Below is a small trained network, with its code and all its weights. Each question gives an input and a class and asks what happens when units are switched off, that is, made to give their printed mean instead of their output.

import numpy as np


def w(rows, s, z=0):
    codes = np.array(rows[::2]) - 128.0
    scale = np.full(codes.shape[1], s)
    scale[-1] = z or s
    return codes * scale


def f(y):
    return np.maximum(y, 0)


def log_softmax(a):
    a = a - a.max(-1, keepdims=True)
    return a - np.log(np.exp(a).sum(-1, keepdims=True))


def net(x, mask):
    res = np.array(x, float).reshape(1, 3) / 4 @ E
    y = f(res @ A[0][:, :-1].T + A[0][:, -1])
    res = res + np.where(mask, y, B[0][:, -1]) @ B[0][:, :-1]
    return log_softmax(res[-1] @ U[:, :-1].T + U[:, -1])


A, B = {}, {}
E = w([
[216,1,128,175],'x0',
[177,136,211,59],'x1',
[191,148,27,36],'x2',
],0.0091)
A[0] = w([
[80,148,152,127,168],'N1',
[85,149,134,153,91],'N2',
[117,122,173,152,114],'N3',
[162,130,58,74,159],'N4',
[82,198,136,110,46],'N5',
[226,56,96,116,183],'N6',
[152,114,97,178,142],'N7',
[139,186,167,66,46],'N8',
[151,146,8,68,184],'N9',
[156,109,172,83,140],'N10',
[76,142,70,165,101],'N11',
[134,113,126,135,99],'N12',
[111,105,196,187,251],'N13',
[115,142,148,85,19],'N14',
[172,48,127,170,142],'N15',
[143,167,141,72,106],'N16',
[151,127,191,117,70],'N17',
],0.014,0.0029)
B[0] = w([
[194,89,137,176,183],'N1',
[199,132,138,195,174],'N2',
[157,186,142,140,177],'N3',
[118,193,193,108,212],'N4',
[149,36,103,193,204],'N5',
[105,89,224,166,238],'N6',
[65,92,107,84,177],'N7',
[68,108,3,89,188],'N8',
[149,254,195,107,252],'N9',
[161,202,177,164,177],'N10',
[196,185,186,149,199],'N11',
[106,104,123,134,142],'N12',
[237,143,99,193,243],'N13',
[102,119,58,77,151],'N14',
[90,4,107,152,232],'N15',
[131,139,43,104,180],'N16',
[185,183,160,152,168],'N17',
],0.0089,0.011)
U = w([
[181,179,186,159,158],'0',
[124,250,97,64,131],'1',
[50,82,165,105,3],'2',
[112,30,70,138,183],'3',
],0.014,0.0023)

Each question gives the input, the list of numbers given to net, and the class t.
The units are the neurons (one row each of A and B). Each row of codes is followed by its name. A weight is (code - 128) times the scale printed after its matrix; where a second scale follows, it is the last column's (A, B and U).
mask holds one flag per neuron, in row order. A switched-off neuron (its flag False) gives its mean, the last column of its row in B, instead of its output. The means were averaged over made-up inputs and are rounded, as every weight is.
A unit's drop is (log p(t) with every unit on - log p(t) with that unit switched off) / (log p(t) with every unit on - log p(t) with every unit switched off).
The circuit of an input: a set's keep is (log p(t) with only the set's units on - log p(t) with every unit switched off) / (log p(t) with every unit on - log p(t) with every unit switched off). Starting from the 12 units with the biggest drops (on a tie, the unit counted first), units are removed one at a time, each time the one whose removal leaves the highest keep (on an exact tie, the one counted first), for as long as the keep stays at least 0.8.
circuit, biggest first: the units of the circuit, biggest drop first
top k neurons: the k neurons with the biggest drops, biggest first
drop of u: that unit's drop, to one decimal
input [2,-1,-2], class 3: circuit, biggest first : [N9]
input [-1,-4,0], class 1: circuit, biggest first : [N6 N13]
input [-4,3,-1], class 3: circuit, biggest first : [N9 N8]
input [2,-8,8], class 1: top 2 neurons : [N9 N13]
input [-8,7,-1], class 3: circuit, biggest first : [N5 N8]
input [-1,-2,2], class 1: circuit, biggest first : [N6 N13]
input [-6,4,0], class 3: top 2 neurons : [N5 N9]
input [7,0,-7], class 3: top 2 neurons : [N15 N9]
input [7,2,-1], class 3: top 2 neurons : [N15 N9]
input [7,-7,6], class 2: top 3 neurons : [N15 N7 N13]
input [-4,1,1], class 1: top 2 neurons : [N15 N6]
input [8,-8,3], class 2: drop of N1 : 0.0
input [2,-6,-5], class 3: drop of N11 : -0.1
input [-7,5,-5], class 3: drop of N5 : 0.3
input [-6,3,-1], class 3: drop of N9 : 0.2
